Below are the code and all the weights of a small trained network. Each question names an input and a class and asks about switching units off, where a switched-off unit gives its printed mean instead of its output.

import numpy as np


def w(rows, s, z=0):
    codes = np.array(rows[::2]) - 128.0
    scale = np.full(codes.shape[1], s)
    scale[-1] = z or s
    return codes * scale


def norm(h):
    return h / np.sqrt((h * h).mean(-1, keepdims=True) + 1e-5)


def f(y):
    return y / 2 * (1 + np.tanh(0.7978845608 * (y + 0.044715 * y**3)))


def log_softmax(a):
    a = a - a.max(-1, keepdims=True)
    return a - np.log(np.exp(a).sum(-1, keepdims=True))


def net(x, mask):
    res = np.array(x, float).reshape(1, 5) / 4 @ E
    u = 0
    for l in range(4):
        y = f(norm(res) @ A[l][:, :-1].T + A[l][:, -1])
        res = res + np.where(mask[u : u + 10], y, B[l][:, -1]) @ B[l][:, :-1]
        u += 10
    return log_softmax(norm(res)[-1] @ U[:, :-1].T + U[:, -1])


A, B = {}, {}
E = w([
[70,185,132,158],'x0',
[171,147,116,211],'x1',
[75,147,12,109],'x2',
[169,173,128,93],'x3',
[129,129,128,126],'x4',
],0.011)
A[0] = w([
[98,72,178,149,45],'L0N0',
[68,183,154,154,45],'L0N1',
[33,157,169,173,61],'L0N2',
[68,87,177,69,1],'L0N3',
[109,120,85,57,119],'L0N4',
[211,38,93,98,64],'L0N5',
[110,244,142,142,57],'L0N6',
[144,165,120,74,76],'L0N7',
[49,18,130,202,56],'L0N8',
[165,127,98,173,149],'L0N9',
],0.011,0.0017)
B[0] = w([
[140,160,153,130,174],'L0N0',
[123,45,125,127,196],'L0N1',
[153,28,130,107,224],'L0N2',
[107,189,120,101,209],'L0N3',
[74,141,88,140,224],'L0N4',
[112,4,125,127,253],'L0N5',
[165,39,113,108,252],'L0N6',
[148,157,119,91,169],'L0N7',
[213,170,111,79,225],'L0N8',
[102,138,117,178,185],'L0N9',
],0.018,0.0031)
A[1] = w([
[117,142,137,142,91],'L1N0',
[72,168,168,7,2],'L1N1',
[119,135,132,129,102],'L1N2',
[40,82,187,155,113],'L1N3',
[198,194,102,113,136],'L1N4',
[163,162,121,58,71],'L1N5',
[111,142,129,137,52],'L1N6',
[229,123,114,80,79],'L1N7',
[142,143,123,116,89],'L1N8',
[180,119,127,94,74],'L1N9',
],0.014,0.0022)
B[1] = w([
[139,126,131,132,107],'L1N0',
[199,175,40,51,254],'L1N1',
[135,128,128,131,114],'L1N2',
[207,93,144,54,162],'L1N3',
[92,48,146,141,159],'L1N4',
[159,124,124,216,179],'L1N5',
[136,159,102,148,104],'L1N6',
[6,113,136,174,248],'L1N7',
[119,114,143,154,121],'L1N8',
[81,122,131,160,187],'L1N9',
],0.015,0.0048)
A[2] = w([
[135,142,63,93,82],'L2N0',
[97,140,52,94,222],'L2N1',
[209,156,128,249,2],'L2N2',
[127,172,217,107,9],'L2N3',
[104,75,106,218,177],'L2N4',
[73,229,159,133,118],'L2N5',
[96,178,217,129,90],'L2N6',
[145,165,191,111,41],'L2N7',
[110,161,163,68,50],'L2N8',
[100,135,143,93,9],'L2N9',
],0.013,0.0011)
B[2] = w([
[163,118,161,185,200],'L2N0',
[126,130,162,212,228],'L2N1',
[170,179,5,16,168],'L2N2',
[81,144,187,198,134],'L2N3',
[86,185,109,25,254],'L2N4',
[100,29,119,105,123],'L2N5',
[130,118,188,163,136],'L2N6',
[90,128,159,180,128],'L2N7',
[134,177,69,147,133],'L2N8',
[136,129,83,121,124],'L2N9',
],0.014,0.0072)
A[3] = w([
[8,157,152,80,56],'L3N0',
[129,123,98,80,111],'L3N1',
[147,99,152,187,108],'L3N2',
[132,84,139,148,109],'L3N3',
[139,116,168,104,196],'L3N4',
[112,134,83,160,230],'L3N5',
[167,159,195,99,179],'L3N6',
[137,111,139,117,64],'L3N7',
[128,150,147,123,90],'L3N8',
[93,93,123,108,9],'L3N9',
],0.019,0.0015)
B[3] = w([
[254,162,136,203,254],'L3N0',
[114,181,158,91,230],'L3N1',
[166,174,77,128,162],'L3N2',
[147,120,121,129,171],'L3N3',
[84,97,90,166,168],'L3N4',
[122,111,228,127,210],'L3N5',
[31,146,150,154,171],'L3N6',
[104,124,128,121,137],'L3N7',
[123,132,125,139,120],'L3N8',
[167,100,133,123,204],'L3N9',
],0.018,0.0063)
U = w([
[178,121,146,152,176],'0',
[127,102,136,117,253],'1',
[109,182,88,55,61],'2',
[114,10,152,82,45],'3',
[28,123,168,193,77],'4',
],0.013,0.006)

Each question gives the input, the list of numbers given to net, and the class t.
The units are the neurons (one row each of A and B). Each row of codes is followed by its name. A weight is (code - 128) times the scale printed after its matrix; where a second scale follows, it is the last column's (A, B and U).
mask holds one flag per neuron, layer by layer. A switched-off neuron (its flag False) gives its mean, the last column of its row in B, instead of its output. The means were averaged over made-up inputs and are rounded, as every weight is.
A unit's drop is (log p(t) with every unit on - log p(t) with that unit switched off) / (log p(t) with every unit on - log p(t) with every unit switched off).
The circuit of an input: a set's keep is (log p(t) with only the set's units on - log p(t) with every unit switched off) / (log p(t) with every unit on - log p(t) with every unit switched off). Starting from the 12 units with the biggest drops (on a tie, the unit counted first), units are removed one at a time, each time the one whose removal leaves the highest keep (on an exact tie, the one counted first), for as long as the keep stays at least 0.8.
circuit, biggest first: the units of the circuit, biggest drop first
k most important neurons: the k neurons with the biggest drops, biggest first
k most important neurons of layer l: the k neurons of layer l with the biggest drops, biggest first
input [-3,2,-8,6,3], class 4: circuit, biggest first -> L3N6
input [5,6,7,6,1], class 4: circuit, biggest first -> L3N0, L2N1, L3N5
input [7,7,-8,6,5], class 4: 2 most important neurons -> L1N1, L3N6
input [-1,8,8,-3,3], class 2: 2 most important neurons -> L2N2, L1N7
input [2,-3,1,-7,-2], class 0: 2 most important neurons -> L3N0, L0N8
input [-8,-6,8,2,-7], class 3: 2 most important neurons -> L0N5, L2N4
input [-1,-4,6,3,2], class 4: 4 most important neurons of layer 2 -> L2N1, L2N4, L2N2, L2N0
input [0,4,-7,0,-2], class 4: 2 most important neurons -> L3N6, L1N1
input [5,-1,0,-8,-8], class 0: 3 most important neurons -> L3N0, L1N7, L0N8
input [8,-1,5,4,3], class 3: 2 most important neurons of layer 1 -> L1N7, L1N1
input [-3,7,1,-3,-4], class 2: 2 most important neurons -> L0N9, L2N2
input [-2,8,-3,6,-6], class 2: 2 most important neurons -> L2N2, L0N9
input [-7,0,4,5,-2], class 3: 2 most important neurons -> L0N5, L1N7
input [4,-2,4,6,-4], class 0: circuit, biggest first -> L2N4
input [-8,8,4,4,-6], class 2: 4 most important neurons -> L2N4, L0N9, L0N6, L0N2
input [-1,-4,-2,-5,3], class 0: 2 most important neurons -> L1N5, L0N8
input [6,7,0,5,-6], class 2: 2 most important neurons of layer 1 -> L1N4, L1N7
input [8,-7,5,-8,-7], class 0: 2 most important neurons of layer 0 -> L0N8, L0N5
input [-3,-5,-2,-8,7], class 0: 2 most important neurons of layer 0 -> L0N8, L0N0
input [4,-2,3,-8,0], class 0: circuit, biggest first -> L3N0
input [-7,-5,6,8,-1], class 0: 2 most important neurons of layer 2 -> L2N0, L2N4
input [4,4,-7,4,4], class 4: 2 most important neurons of layer 1 -> L1N5, L1N1
